Each row, then the band of its hidden value
[  29  -58  100   32  176  -55  -48  -82  351  -51   86   66  195  146
  135  -37 -165   27 -131  150  210 -103  294  -77   88 -297  174 -303
   17  -93   15  -14  164   95   62  -33   84   75 -137  -35   77  -47
    3   -5]
[38]
[ -44  123 -257    0 -101  -55 -140  -11  190  -68    9  212  183  -15
  104  -17  163  102   49 -122 -272 -185  -26  -96  121  -28  191  -42
  -54   38  -16 -158  -48 -306  275 -201   -3   38 -491  170 -180  -38
 -312  -33]
[34]
[-209  -67  328  -10 -193  -51  -51 -187 -106 -280  -56 -136 -120   22
  -26  -66 -259   46    2  -66   10  -18  264   81  -69  -95   96 -105
  -93 -153  187   -8   71  144   96  369 -193   45 -133   21  253  110
   39   85]
[52]
[-105   17  -66   66 -381  136 -190   10 -364 -150   -6 -150   11   20
   51 -135 -175   68  214 -115 -146   30  321  197  158 -148   -4  142
   81  -72  138 -167 -315  235 -184  598  -60 -157 -252  270  199   49
   25 -143]
[62]
[ -19    8 -432   79 -177   50 -183  -75 -191  -75  -78   87   34    7
   88 -103  201   87  248  -54 -173  -44   19   37  216  337  209   46
   60   -7   13 -183 -315 -194   37   57  -83   92 -300  424 -142  -18
 -219  -33]
[52]
[  70   92 -218 -126   49  115 -107  207  -81  168  -20   74  265   93
  318  -18   62  -16  101   93 -156 -263  -36 -143  320  -87 -209  -32
  141  184 -177 -252 -158  162  112  -51  149 -139 -306  137  -53 -190
  -84 -190]
[62]
[ 200  -45  289  -49   86   16  393  188  272 -179    0  -49 -162  -57
  139    1 -357  -19   88  201  -92  -19 -137  -53  -70 -101  -61 -183
 -268  141 -152    5  199 -105  331 -204 -166  281  224 -186 -106  -50
  -48   72]
[38]
[-167 -351  224 -130 -201 -134  211 -311   13 -202 -106 -133 -280   39
 -170 -201 -333   33  264 -144 -165  -77   31  -47  -94  145   38 -143
  -74 -207  102  238 -218  101  344    2 -596  293  298  -65  151  181
  127  181]
[34]
[ -25  111  -27  174   72  -47   43 -187  181 -114   17  150   28   48
  -85   21  407   -5 -173  -12  100  -53  -11   43  -37  374  128   15
   31   98   14  -39   53 -447  330  -23  -96  141   50  -92   34   59
 -142  293]
[52]
[  52   67    6  148 -148  155   -1  163 -120   14   87    7   34  -78
  -33  102  154  -31   23   88   -8  102 -121  294   39  381 -259  153
  129  133 -121 -104 -216  -59   52  260   77   34  185   69   21  -50
 -125  278]
[48]
[ -70    4  -65   44  186  -49  -80 -174  159   32   -5  118  218  224
  216   17  120   13 -153  135  235 -108   81  -95   66   87   95 -223
  135   28   23  -58   11  -41  174   32    2   97  -89    8  110  -26
   -5  129]
[61]
[ -15 -140 -123  -22  -46  -38  206  -99   72 -171    3  -49  -64   40
  242  162    5   83   24  -13 -226 -142 -173 -116   -9  173   -6  -58
 -112 -138  -15  -24  -75 -128  253 -180 -462  224   14 -149 -124  -25
  -34  147]
[52]
[ 257 -138  300  275 -375  217    4  282  -78  -97  174  -35  -16 -328
 -226  121 -351   19  159  175   67  277  181  472  -20  102 -139   33
  -21  -53 -119  -15   48   -6 -284  250  272   32  275  112  117  -77
 -158  169]
[47]
[ 117  294  212  203  117  175 -139   17  -79  -56  -52   13  128   78
  -85 -114  314 -124  -71  232  355   77  298  236  134  308  -21   36
  150  357   53 -261  159 -147   11  431  237  -62  107   71  315   -8
  -88  148]
[57]
[ -37  100 -134   58 -225  224  141  271 -338 -116    1 -131   22    9
  359  -96 -227  -14  131  -26  -62   18  202  123  116 -475 -136  189
  -24   51   -3 -261 -288  174  -73  438  102 -222 -102   12   46 -117
   79 -228]
[34]
[  72  109  124  -31   53  -58    9  128  301 -142   19  183  110   46
  298   29   30   88 -232  -56   33 -235  -67 -170  -62 -115   63  -69
   26   98 -211  -82  295  -92  334  -24  214   11 -379  -59  129  -31
  -70   48]
[54]
[ -20  161  163  -12  176   66 -182  -48    9  128 -172  191  231  117
    9 -105  270 -105   -6  235  305  -76   35   17  123  442  -47 -197
  209  333  -24 -183  103 -114  269   38  244   52   -9  168  209  -74
 -172  186]
[56]
[-164   58  121 -196  138 -131   34  -99  -37   -4 -139  -17 -106  187
   82 -288 -123  -80  113   18  -43 -146 -108 -161   65   12  -64 -152
  -20  269  -48   13 -151  112  482  159 -141  139  -19  111   98  102
   42   60]
[61]
[-302 -257 -118 -190  114 -245  -90 -399  153  -70 -183  233  -32  157
  135  -98   70  108  -79  -91   46 -349  -46 -369   48  230  372 -385
   52 -316  -12   98   -5  -32  445 -399 -122  245 -468  232 -121   -6
  -68   27]
[62]
[  43    6  -13   24 -197   17 -147  -82   -6  -47  -29  116   79   -9
  -99  -61  189   56  109 -130 -182 -199   54  -40  161  282   12   48
  138   29  -49  -68  -41 -152  181    3  -84  -13 -238  130  157   29
 -143   21]
[34]
[ -66  -12    5   12  169  -83 -155 -153  137  114  -64  302  -17   25
 -151  -62  233   -7 -194  219  271  -36 -182   34  -10  603  152 -257
  190  138 -166   86   15 -220  298  -56  318  183 -118  388  -97   38
 -131  181]
[54]
[ -48 -123  -60  -88    2 -126 -216 -208  231  122   50  217  171   50
 -129  -48   41   57  -78    0  -82 -280   72 -157  167   47  102 -237
  157  -82  -68   94   -7  -29  188 -205   51  -26 -346  175   -6   23
  -69  -90]
[56]
[-304  165  334  167  -95  -22 -254  -29 -266 -165  -49   76  -39    1
  -88 -246   18  -87  -94 -120  400   75  339  215   28  -71  113   21
   70    3   25 -115   25   99  139  578  518  -84 -263  249  330    7
 -136  219]
[47]
[  53  -78  428  106  -77  -43  -24  -38  137 -266  -18   62 -200 -171
 -323 -162  -55  -15   18   -9  184   34  190  180  -55  276  184  -88
  -55  -68  -83   58  252 -105  185   57  173  194   51  128  148   51
 -171  272]
[38]
[  32  -64  328  111 -219  133 -191   51 -214  -57  -76   44   -8 -157
 -218  -76 -120  -24  150  134  207  109  218  283   59  339  -11  -89
   99   23  -32  -80   72   53  -71  259  305   31   23  307  238  -42
 -161  142]
[52]
[ 168   10 -351  352 -464  143   62  270 -145 -116  238  175 -123 -275
   -8  165  128  143   -7 -169 -255   96 -209  265   22  216   -5  371
   54  -86 -300  -24 -292 -398  -54  178  236  -39 -226  244 -214  -33
 -200   23]
[54]
[-329   -4  338  -83 -149 -182 -450 -157   28 -178 -114  170  104  159
  159 -199 -211  140 -107 -217  234 -161  228 -106  -40 -114  272 -246
  178 -157   16   -3  157  321  223  431  344   21 -737  396  456   95
  -70  104]
[62]
[ -70  -41  -10  -74  -84  101 -240  -70 -199  -23 -172    1  107  115
  224   -3  -91   79  115  206   71  -34   75   24  123  307   62 -224
  146   12   78 -176  -63  184  -50  248   -4   71 -290  398  110  -39
  -44  -50]
[62]
[ -11   99   52  131   69  113  -46   25  -63  217   43  162  102   66
 -125  -56  178 -108 -149  225  295   51   -5  187   83  281 -178  -28
  284  257 -130   -6 -173  -70  115  276  351  -71  150  144  105  -15
   17  101]
[41]
[ -82  -47   28  -59   99  -99   76  -82  127 -211  -21 -103   60  199
  398   19   12   32   -2  -80    4 -159  -34 -140   -9   21  -33  -65
  -25  -64    0  -90  -15  144  306   66 -351  216   33 -211  172  -15
   11  331]
[47]
[  61   10  -77   33 -147   52   50   99   63 -182  -12   55  -20  -72
  125  -30  -38   87   55  -27 -105  -41   12   58  -15   28  111   19
  -50   13  -67 -110  -21 -134  128   38   13   65 -161  111  -62  -18
 -112    1]
[62]
[  86 -186  -64 -174  138   30  140 -120    4  -71 -147 -172  -72  114
  125 -159 -203  -28  280  253  -68  -91   88  -83  153  132   38 -250
  -78   47   67  -64 -119  147  100 -104 -423  221  243   66  -78  -12
   87  -70]
[57]
[ -63   42  -39  -55  -37   46 -317 -116  -99   96 -180  130  225  241
  174 -160   35   52  169  111  120  -84   52  -64  178  345   57 -203
  296  180   31 -133 -154  109  116  264   52   80 -285  424  276   23
  -62    4]
[41]
[-435  -89   86 -187   19 -190 -211 -516 -186 -107 -274  -84  -41  399
  134 -327 -184   32  168  -55   86 -131  200 -212   77   79  231 -329
   81  -46  313   26 -235  271  312  388 -433  199 -243  281  331  207
  137   34]
[52]
[-242    3  392 -108 -100  -13   48   43 -257 -301 -127 -273 -127   25
  173 -188 -337  -84  225 -104    4  -15  226   75   13 -266 -118  -23
 -201  -40  117 -170  -32  384  218  368 -165   81   62  -87  255  -33
  -32  227]
[47]
[ 280 -158 -141  244  -83  152  215   -1  -24  -62   43   14 -129  -74
 -138  -11  146  -18  219  140   12   90  -29  165  131  561   -2   73
   67    4 -131    8 -201 -300   19  -92 -193  247  430   53  -71  -38
  -78  173]
[38]
[ 120  227  145  104 -128  157  -77  245  -25 -100  -31  106  160    7
  224  -15   16   39  -21   36   89  -27   86   79   31  -15  -44   60
   94  249 -106 -244  148  -80   90  312  313  -88 -262   98  259  -62
 -120   -1]
[62]
[-131   27  205   65 -201   53 -183  -15 -181 -126  -64   66   67  -32
   40  -15   44   14  -10  -77  113  -74  174   86   62  128    2   -2
  104  -77    7 -143   66   43   85  248  189  -64 -275  136  259  -58
 -135  126]
[56]
[-107  -21  129  -59  147 -149 -146  -34  407  137   83  307  300  135
  144   29  -60   49 -259   31  164 -236  -15 -195   19 -191   40 -325
  148  -13 -164   68  143   44  346 -180  328   38 -362   22   83  -63
  -94   92]
[48]
[  26 -250   88 -142  -81 -121   -7 -157  233  -60  -34   90   43   -8
  -31  -46 -244   97  143  -40 -222 -277   77 -233   93  -58  130 -288
  -67 -162  -36   89  103  -10  249 -374 -225  147 -210   27   11    3
  -77  -80]
[52]
[ 239  -28  -90   98   72  -16  110  118  364   43  250   81   62  -77
  -84  119   59   -1  -37  124 -182  -56 -156   61  111  101 -117  -27
  -32   70 -228   48  -49 -195  164 -239  -54  151  143  -82 -233  -48
 -156  163]
[38]
[ -80 -113 -254    6  -64   -5  -67 -248 -246   27  -49   13  -92   53
 -139 -133  143  -22  188  -15 -204 -193  102 -101  348  234   76  -38
   48 -106   24  -29 -304  -81  106  -75 -237   21 -183  246 -136   -8
  -54 -166]
[57]
[-251   45  -22  -94  -47  -81  -45 -142 -111  -26  -91   62  -43  153
  113 -216 -132    3    1  -56  -29 -134   44 -120   68 -178   82 -114
   32   65   38   -6 -190   45  291  248   -5  -36 -321  199   63   81
   55 -141]
[56]
[ -77  -25   90 -121  307 -125  -97 -168  139  156  -73  205   83  159
   14 -101  111  -75 -127  173  166 -276  -43 -252  192  179   28 -335
  118  104 -146   28   99   -3  382 -229  156   93 -205  135   -2  -56
  -56   15]
[57]
[ 422 -151 -280  190  -72  138  278  109  108   48  277    5 -160 -223
 -241  242  222    6  -47  203 -304  -29 -252  178  139  488 -216  182
   34   22 -300   99 -170 -359  -50 -221 -206   60  365  -74 -358  -26
   -8   14]
[57]
[  31 -125    6   10   -4   10 -119 -195   46  -65  -87   85  111   85
   24   -6  249   49    9   -1   94 -208  119  -76  118  445   80  -98
  201  -97  -16  -66   55  -34  133  -81 -118   97  -73   53  201  -26
  -51  151]
[54]
[ -41   54  224   40  -90  -21 -206  -30  -21  -12  -37   88  110  107
   17 -172 -172   13   75   15  134  -23  161   17   72  -21   31 -138
  124  149  -20  -29   15   84  139  343  178   24 -192  222  349   66
  -49   54]
[61]
[ 161  194   87  166   85  121 -198   72   41   30   13  104  205  128
   58  -72  169  -35   -7  199  243   13  156   96  201  239   -7  -57
  210  261  -75 -185   70  -53   16  290  261   20  -98  200  243  -41
 -121   91]
[38]
[  29  137  191   30  -56   49  -30  -47  125 -203  -64   -4  114   98
   81 -109   56   31  -37  -30   75  -87  254   32  -27  -30   75    0
   52  143  101 -151  160  -69  162  272  -73  -28  -78  -90  334   73
    3   60]
[34]
[-249 -107  -45 -164  108  -54  -15 -235 -124  -31 -274  104  -63  155
  206 -169  -44   -1   39  135  174 -141  -13 -175   52  230  208 -325
   45  -30   53  -49  -82   22  302  -54  -32  160 -216  292  -48  -30
    3  -49]
[56]
[ 225  -22  -60   96 -293  246  327  364 -184 -307   11 -299  -94 -145
  244  -26 -123   -8  431  -79 -239  142   -2  301  -14   67 -271  353
 -138   90  -61 -256 -292   62    7  243 -350  135  535 -210   62  -89
  -65  283]
[54]
[  52  101  268   27 -128  104   -4  238   -4 -119  -46    6  110  -23
  180  -54  -99  -17  129    1   81   25   14  138  -31   56 -169   34
   45  191  -99 -177   46   78  188  248  143   62   67  -10  285  -67
 -139  266]
[34]
[ -85  116 -369  124  109  -46 -216 -174  130  109  123  213  195  150
  154  193  192   93 -252  226  -38  -66  -78  -64  187  113  202 -230
   60    0   26  -72  -91 -278   44   -4   55   49 -535  314 -305  -25
 -161 -115]
[57]
[  42  -98  127 -125 -140  132 -106 -104 -203 -125 -239 -178   77  127
   93 -160  -11    7  402   33  -60 -111  200   15  170  407  -92  -51
  144   61  138 -203 -112  246   52  195 -407  120  140   96  368    3
    3  115]
[41]
[ 161 -155  -13  161 -398  106   45   83  -21  -69  158   55 -106 -248
 -261  113  -47   93   85  -43 -261   26  -53  236   24  283  -85  139
   53 -117 -150   82 -152 -188  -38   41  -37   17   29  119  -64   27
 -105   42]
[41]
[ -66   -2  256  -70   30   26 -315 -121  128  -20  -59   89  271   95
   77   59  -29   64 -197  185  220 -161  300   -5   67   42   97 -311
  171  -60   93 -125  297  186  -29  138  197  -80 -389  149  248  -43
  -34  -33]
[41]

[ 195  109    1 -143  291 -199 -151 -421  -73   17   93  334  -16   98
  -39  275 -225  -42  246 -135  151   51 -202  -26   37 -181 -166  -45
  573 -237  288  302  308  136 -119 -109 -135  219  254 -276  -49 -381
   23 -365]
E
[ 223  132  238 -235 -345  -43 -356   84 -139  162  217 -260  285  273
  193 -216  344  110   69  357  111   -7  160 -243  129   82  122 -164
 -149   46  129 -171 -396 -219 -310 -119  264 -264  -91   68   -1  342
 -155  259]
J
[-196  -19   81    6 -309  182 -121 -252 -298   99  -45  -55  150  133
  416  -45  256  -70 -164   76  101    6  212  -71  195  -12  213 -327
  254 -417  -25  116 -339   38 -500 -164  -10   81  144  272 -260   74
 -122  109]
G
[ -69 -239  373  135 -285  302  173   20  -11 -141 -186 -154 -138 -103
 -366 -373 -355 -100  122  391   55  210  -89  -60 -122  175   15   34
 -338  102  -74 -360  -30  119 -107  419  182  186   94  339 -156  429
 -343  -38]
X
[-490 -102  -57 -173 -124   52  217 -599  153  261 -166 -239 -249 -340
   66  -98  262  219 -148  221   59  197   62  246 -294 -224  194  216
  108 -115 -227  147  364  312 -242  -50 -166  -18   25  157 -179  238
    0 -111]
J
[ 242 -142  303   32  169   13  111 -348 -226  -68 -154   -3 -161  187
 -266 -280 -731 -134  238  409  -89  230  -89 -283 -301  115 -169   98
   52  284  203   -6  453  151  158  214   80  -75  154  130  132  209
 -204 -312]
G
[  48 -192  343 -237 -107  486    7 -472 -361  -53 -477  138 -139  345
   54  315 -131 -319  138  112 -195  213  -89  -48  370  154   11   79
  447  -88  155  194  411   64  -52  346  106   77  279  214  130  105
 -135 -562]
N
[ 114  -20  150  204 -252 -252  -98  -10   67    5   76   69  260 -115
 -222 -515 -323  192  344  444  348   57  206  -80 -193 -147 -252  -36
   32 -251  -57  -10   10  234 -348  -27 -113  188  -44 -126 -229 -230
 -110   71]
T
[ 265  140  340  -17 -237 -214 -108  253  -10 -338 -212  303  106  275
 -249  190 -123 -194  314  177 -155  221 -432  110  350   40   62  366
  115  149  206  195  511 -228  317  258 -107   53 -309 -217   13  -73
  300 -238]
F
[ 157  110  422  -22 -223  213  -37  105 -142 -170 -140  168  104  209
 -194   26 -176 -145  315   62   41   72   68   36  379  105  -45  -99
   91 -372  144  -78 -109  -35 -149  238   49  324  126   69 -195  -94
 -162  -88]
X
[  -5  124   65 -149 -373  485   -8   54   88  144 -435 -150  101    9
 -134   59  350  -57   65  104   15 -152  379 -187  514    3  109   84
  -80 -163 -115 -167  107   62 -238  189  120  115 -103  143  -83   75
 -184   -9]
E
[-359  -36   66 -406 -104 -317 -103 -571   10  258 -200   57 -168 -163
   96  117  160   42  115  171  114  329 -105  351 -123 -360   28  110
  290 -266   32  309  349  114 -237 -150 -401 -170  118  -14 -172 -141
  325 -249]
N
[  56   66  227 -157 -262 -833 -181   99  114    2  -63  179  174  -41
 -171 -254 -128   40  298  375   61  459 -237  223 -267 -291  -43  361
  -92   23  147  131  390 -144  149 -118 -278 -149 -240 -185 -143  -44
  268   67]
T
[  -1   32   68  438 -159  281    8  -53 -208 -416  -37  132   87  288
  134   25  -91 -148  -19  103 -240  -90 -317 -133  157  201  248 -145
  300  -68 -109  295  153   22 -123  -11  -24  344 -202 -228 -281   -7
  101 -127]
N
[ 128  -76  400 -366   80 -389    1 -304 -159  178 -482  124 -106   86
 -385 -269 -708 -227  337  466  -79  578   28  -28 -325 -217 -334  291
  -29   36  306   -1  664    4  225  113 -126 -159  174  117   36    2
 -101 -339]
R
[-168  -84 -115  445 -248 -325  166 -223  175   29  244  118  199 -423
  118 -536  -51  386   81  -46  354   19  361   87 -464 -151   67    6
  155 -466 -321  120 -156  526 -407 -141 -168  413  104  138 -358  -10
 -349  484]
E
[ 161  -49    2  169   78 -126  -21  -85 -200 -275 -104  245  -62  184
  -63  312 -348 -426   69   -4  121   41 -458 -205  333   -6   76   -5
  302  242  376  187  312  -37  146  178 -171   -6   49  134   89 -168
  294 -459]
F
[ -13  161 -230  -74   79  126  122 -392   11  236    6 -227 -170  -88
  212  151  300   94 -144 -202   97 -289  327 -288  177   -8  350   41
  114  178   55   68   86  256  -50  -26  -75 -341   53  424  192  242
  -10  158]
V
[-154 -196  122  -91  -26  -17  313 -461 -101   46  -89 -130 -188   38
  143   38   22  -30  -14    9  -53  186  -82  -22 -232   93  314  145
   40   46   68  -49  234  147  111   35  113  -12  267  360   24  580
 -198  -61]
V
[ 300  320  117 -327   59 -483 -261  129   31  125  175 -236  185  235
 -229 -146  -61  -16  213  541  114  118 -134 -211  -13 -222  -96   18
 -221  255  440 -127  167 -332   55 -260   21 -303 -254 -302  -15  -50
  239 -216]
N
[ 431  242 -123  275  247 -419  -45  -90 -157 -204  264  298  193  277
  175   96 -244  -45   88 -234  -30 -127 -102 -321   33    8  139   39
  429   76  320  348  254   59  219 -217  -84   58  -43 -122   77 -146
   28   62]
E
[   9 -229  228  258 -292  300  311  -76 -124 -102 -228 -285   47  113
 -108 -445 -255  -74   71  439  -69   69  189 -328 -158  247  143   45
 -277  129 -103 -284  113  159  -23  210  290  128   23  341  -58  556
 -402   -4]
J
[-189   19  143 -143 -225 -446   21  -47  136  235 -239 -202  -96 -313
 -318 -486 -246    6  211  470  214  273  214   22 -295 -283  -50  108
 -463   73   15 -202  127   85  -72    7 -337 -354  -78  291 -174   75
  165  148]
R
[ 149  229  196  192 -262  106  169  301   54  -77   65 -323  133   -7
 -244 -395  -81   91   88  361  163 -124  396 -182  234   66  122   32
 -347   71   96 -273 -175   49  -46  184   57  -48 -232  343  -61  141
 -118  180]
X
[  29  109  344   72 -490  145   78  334   38 -169 -437  -36   27   -6
 -286 -230  -51 -173  150  245 -175  205  162   42  314  101  159  293
 -338  124  -85 -100  163  -61  115  459  -56  -18 -305  337  -80  204
  -29  116]
G
[ 158   55  116 -134  -98 -286 -334   33  -59  -64 -139  201  -23   12
 -216  112 -230 -296  198  218  196  211 -315  -20  317 -197 -127   60
  118  223  326  153  201 -117  -46  214 -290 -234  -85   53   53 -330
  365 -347]
T
[-215  -34   46 -262 -375 -204  -96   55  277  287  -75 -325  120 -229
 -244 -261  285  115  167  482  376   71   28  -38 -123 -256    6  -32
 -445 -121  -52 -426  -82  -49 -357 -172   28  -22  -59  -75 -309  190
   21   63]
T
[  15   28  109    1 -438  119 -168  286  209   60 -289  -11  188 -181
 -376 -228   51  -54  118  343  244   59   78 -103  231 -133 -123   99
 -219  -68 -126 -227   54    0 -307  224   45  221 -209  -20 -225  -60
 -140   13]
F
[ 384   22  129  -13  116 -362  131  -90 -217  -64  316 -281  219  489
   79  -93 -173  -18  173  404   96  -44 -113 -453 -108  108  159  -15
  -51  273  524 -189  146 -153  263 -281  293 -199   47    8  185  390
  -27 -195]
W
[-130   75 -163  488  -86  212  249 -276   56  -77   23   30   50 -117
  150 -232   22  252  -24 -143  -35 -305  285 -187 -200   91  262  -82
  211 -320 -397  175   90  449 -253 -166  -72  393  -45  -49 -324  100
 -231  386]
V
[ 209   38  -75 -149  268 -645 -297 -403 -117  168  434  102  163  149
  194  -78 -145  135   76  166  231  117 -283 -203 -450 -235  -94 -128
  360  -40  330  188  115   -6 -155 -525    0  -58  162 -343  -62  -47
  -18  -54]
W
[-293 -172   67 -111 -394  111 -111 -474  -17  146   88   18   33  -22
  409  182  595  297   86  -20  252 -155  -50  121   39   34  294 -137
  359 -438 -255  133 -154  221 -519 -190  -43   49  190  -33 -190  247
   48  217]
F
[-330 -139 -249   59 -173   35   48 -605  -16  269 -120   74   23 -227
  414   46  348  204 -241 -117  220  -88  230  -23  -72 -197  216   44
  527 -385 -242  329  193  428 -414 -231 -169  110  151  189 -140   33
 -123  159]
F
[ 377  184   15 -147  362 -113 -269 -443 -289   22  230   55  -21  416
  123  220 -234  -55  205  128   44 -167 -183 -381  100   -2  -61 -222
  471  158  420  287  222   -5  -57 -228  -64 -283  105 -249  178 -199
  232 -348]
N
[ 179   29   14 -126  -17   13 -110  -80 -293 -113 -211   78  -17  340
  177  448   63 -467 -118  -74  -97   71 -289 -253  538   39  270   67
  251  302  441  155  244 -211  193  126    9 -221   17  306  221   92
  176 -361]
W
[ 109  242   21 -250 -141 -101   18  153  320   92 -145  -70   -3 -145
 -347  159  248   12  221    1  161  -27   54    1  339 -152   91  306
 -193   94  142 -179  249  -20   92  177  -41  -32 -146   36   24   13
   78  -55]
W
[ 184 -212  284  252 -255 -301    8   17 -214 -229   26    6   94  162
  -51 -373 -454 -165  323  365  104  183 -103 -222 -151  156   56  -53
 -173  217  167 -103  -51   33   41  157  -24 -156   64  292   22  256
    3   22]
E
[-243   95  -48  206  111 -225  540 -328   43   27  141 -329   -8 -110
  -34 -328 -191  197  -70  345  165   47  233   37 -337 -205  168   70
   19 -212  114   15  273  263   15 -278 -133  169  -11  149 -254   67
   -4 -154]
R
[ 258  161  293 -423  185 -175 -114 -395 -225   95  -35  228  -79  364
  107  370  -41  -13  269 -161 -119   74  -98  -31  108   30   74   87
  396 -157  359  183  307  -48  173 -114  -14 -150  269  -52  131   95
    5  -55]
X
[ 237  507  -11  235   41 -269    5  263  117 -248  347  -73  196  151
 -108 -120   16  139   52  175  -59 -113 -101  -53  104  -56  181   85
    7  123  159  185  152 -129  121 -170 -102   84 -501 -345 -176 -151
  250   37]
V
[ 189  163 -185  297    8  323   24   -1    2 -137   71 -191   60  162
  -15   28   70    3  -61  121   -6 -443  -37 -513  251  146  237  -98
   47  267    5  -11  139   92  -72  -59  114   17 -248 -115   -2  103
   38  -24]
W
[ 343  485 -163    9  330   73   60  -41  155   -8  105   68    5   35
 -167  198   20   76  -56 -255  -71 -190   96 -206  240  -72   75  236
  276  114  188  188  399   90  164   27   58  206 -185 -156   68 -146
 -160  -74]
V
[-170  -87 -182  275 -190  510   90  -92 -156  -63 -246 -162   38   42
  162   12  134 -299 -357   26  -28 -137   23 -381  264   81  297 -212
   49   -3  -94  -61  -56   75 -294   36  165  270   -2  286 -212  215
 -236  -95]
N
[-319 -350  -46  231 -494   14  -77 -335 -271   99 -212  -57   65 -129
  421 -284   76 -115 -153  206  234   53  237 -167   11  -39  230 -214
  125 -134 -170  123 -241  273 -490  -12 -220 -211  140  608 -123  158
   -5  205]
W
[-370  -47 -114  341 -167  322  422  -85  143   34 -354 -229  -24 -294
 -224 -390 -133  -25 -189  201   26  -34  273 -176 -210  -92  145  -14
 -236 -265 -317 -233  185  302 -220  -40   29  500  -44  169 -480  189
 -351   88]
R
[-138  162  128   43 -452    3   -5  214   75 -148 -244   19  -46 -133
  -31   46  271 -159    6  -44  -47  134   21  208  440  -11  343  197
 -148   82  -54   95  -14  -52   -2  348 -266 -116 -273  391 -101   73
  239  137]
V
[  86  -79  249  -79 -161 -487   46   23   31  -69   34   50   29  -80
 -259 -131 -288 -146  403  202  341  321  -97  113   -4 -132  -62   82
 -156    1  337 -166  -18    4   32  205 -139  -26  186  281  -29  -11
   70 -204]
E
[  55  172   66 -217 -174 -357 -168 -171  219  101  373  117  102 -100
  140  164  500  413  238 -149  278  -48  -66  256   38 -113  176  155
  265 -243   22  157  -54  103 -191 -133  -93    2   10 -174  -50   43
   79  261]
T
[ -94   46   80 -104 -200  265   97 -109 -133  110  -58 -266  -93  -48
  105   87  211 -131 -157   19  256  -62  296  -85  490    1  264  -90
  -24   -9  230 -145 -298   71 -201  230   -9 -207  150  733   74  174
  -67  -36]
X
[ -13   83 -122 -431  309 -349  100 -474  241  329   83 -145 -232 -195
 -166  156   78  138  119  -20  198   98 -112  -30 -290 -264   42  226
   12  138  240  -87  415  133   92 -148  -21 -137  203  -28   74  193
  -23 -195]
N
[  59  101   61  484   33  124  457  -25   28 -287 -188   32 -164 -134
 -341 -213 -558  -78  154   29    7 -103  219 -131   99   76  106  168
  -18   84   22   45  340  373  213  342 -246  145  -75  369  -41  -77
   -4  -45]
X
[ 139 -183    9  154  226   -1   53 -374 -224  -99 -271  153 -227   88
 -155  -28 -660 -372  135   55  -64   99 -227 -411 -168   65  -46  -49
  124  305  166   63  417  184  115  161  -78  -42  230  179   72   81
  -60 -296]
J
[ 176  133  127 -548   35 -310 -418 -307 -304  252   27   -2   93  389
  254  305  169 -192  148  146  121  105 -107 -171  257 -164   16 -205
  263  -55  497  111  -12 -272 -158 -291  -53 -405  187  -25   89  -73
  244 -258]
N
[ 257  504  -32  -46  204   96   18  137   80   -7  178 -150   76  115
 -226  121   29   24  -19   44  113 -246  113 -203  402 -109   51  -32
   59  -14  334  -49   64  -76   -2  -76   39  113 -187 -110  -75 -222
   17 -145]
X
